Below are the code and all the weights of a small trained network. Each question names an input and a class and asks about switching units off, where a switched-off unit gives its printed mean instead of its output.

import numpy as np


def w(rows, s, z=0):
    codes = np.array(rows[::2]) - 128.0
    scale = np.full(codes.shape[1], s)
    scale[-1] = z or s
    return codes * scale


def norm(h):
    return h / np.sqrt((h * h).mean(-1, keepdims=True) + 1e-5)


def f(y):
    return y / 2 * (1 + np.tanh(0.7978845608 * (y + 0.044715 * y**3)))


def log_softmax(a):
    a = a - a.max(-1, keepdims=True)
    return a - np.log(np.exp(a).sum(-1, keepdims=True))


def net(x, mask):
    res = np.array(x, float).reshape(1, 3) / 4 @ E
    u = 0
    for l in range(3):
        y = f(norm(res) @ A[l][:, :-1].T + A[l][:, -1])
        res = res + np.where(mask[u : u + 3], y, B[l][:, -1]) @ B[l][:, :-1]
        u += 3
    return log_softmax(norm(res)[-1] @ U[:, :-1].T + U[:, -1])


A, B = {}, {}
E = w([
[95,227,112,113,113,149,177,63,107,243],'x0',
[50,32,174,105,150,29,42,2,36,110],'x1',
[172,181,102,140,203,186,210,162,79,169],'x2',
],0.0069)
A[0] = w([
[128,237,94,144,132,185,245,123,74,254,3],'0.n1',
[141,208,131,115,145,185,158,85,91,219,108],'0.n2',
[153,144,162,173,90,169,143,145,185,101,229],'0.n3',
],0.0073,0.0031)
B[0] = w([
[92,213,169,113,150,170,63,247,142,158,254],'0.n1',
[141,138,111,146,172,164,171,129,69,213,207],'0.n2',
[204,176,46,110,140,130,116,108,128,139,201],'0.n3',
],0.014,0.0083)
A[1] = w([
[169,134,120,233,185,228,121,243,102,1,99],'1.n1',
[170,151,105,189,126,157,206,165,172,104,110],'1.n2',
[210,173,52,81,219,171,134,127,1,175,250],'1.n3',
],0.0053,0.0017)
B[1] = w([
[134,76,155,152,148,156,158,83,183,132,212],'1.n1',
[83,179,117,2,208,147,146,109,155,98,160],'1.n2',
[132,127,129,128,67,97,184,139,144,133,253],'1.n3',
],0.014,0.0074)
A[2] = w([
[184,102,108,105,202,174,143,254,155,56,83],'2.n1',
[43,122,149,110,163,129,52,104,98,68,2],'2.n2',
[119,172,97,162,90,246,144,157,177,172,147],'2.n3',
],0.0077,0.0057)
B[2] = w([
[166,107,49,71,122,83,190,8,108,96,206],'2.n1',
[135,243,234,80,162,129,104,166,87,107,166],'2.n2',
[79,94,146,86,181,132,110,136,195,135,255],'2.n3',
],0.013,0.008)
U = w([
[89,220,123,88,182,170,166,234,165,206,192],'0',
[127,139,109,171,116,110,232,133,56,176,51],'1',
[199,121,27,66,149,125,207,63,227,79,183],'2',
[130,133,113,166,100,218,146,173,101,69,1],'3',
[90,134,236,109,153,57,51,115,70,64,135],'4',
[121,2,116,196,142,77,132,38,78,99,225],'5',
[160,179,82,160,56,107,30,171,156,99,57],'6',
],0.012,0.0041)

Each question gives the input, the list of numbers given to net, and the class t.
The units are the neurons (one row each of A and B). Each row of codes is followed by its name. A weight is (code - 128) times the scale printed after its matrix; where a second scale follows, it is the last column's (A, B and U).
mask holds one flag per neuron, layer by layer. A switched-off neuron (its flag False) gives its mean, the last column of its row in B, instead of its output. The means were averaged over made-up inputs and are rounded, as every weight is.
A unit's drop is (log p(t) with every unit on - log p(t) with that unit switched off) / (log p(t) with every unit on - log p(t) with every unit switched off).
The circuit of an input: a set's keep is (log p(t) with only the set's units on - log p(t) with every unit switched off) / (log p(t) with every unit on - log p(t) with every unit switched off). Starting from all 9 units, units are removed one at a time, each time the one whose removal leaves the highest keep (on an exact tie, the one counted first), for as long as the keep stays at least 0.8.
circuit, biggest first: the units of the circuit, biggest drop first
top k neurons: the k neurons with the biggest drops, biggest first
drop when u is switched off: that unit's drop, to one decimal
input [6,0,-8], class 5: circuit, biggest first	[0.n1; 1.n2; 0.n3]
input [5,8,4], class 1: top neuron	[0.n1]
input [-5,2,-2], class 4: top 4 neurons	[0.n2; 1.n3; 0.n3; 2.n2]
input [0,1,-2], class 4: circuit, biggest first	[0.n2; 0.n3; 1.n3]
input [2,4,-2], class 4: circuit, biggest first	[0.n2; 0.n3]
input [-3,2,0], class 4: top 2 neurons	[0.n2; 0.n3]
input [1,3,1], class 5: circuit, biggest first	[0.n1; 0.n3]
input [-8,7,7], class 5: top 3 neurons	[1.n2; 0.n1; 2.n3]
input [7,5,-5], class 4: top 2 neurons	[0.n3; 1.n3]
input [8,6,-1], class 1: top 2 neurons	[0.n1; 2.n3]
input [3,1,-6], class 4: top 3 neurons	[1.n3; 0.n2; 0.n3]
input [-6,0,-6], class 5: top 2 neurons	[0.n1; 1.n2]
input [-4,4,8], class 5: drop when 0.n1 is switched off	0.2
input [-1,8,7], class 5: circuit, biggest first	[0.n1]
input [0,-2,-8], class 6: drop when 2.n3 is switched off	0.1
input [7,5,-1], class 1: drop when 2.n1 is switched off	-0.1
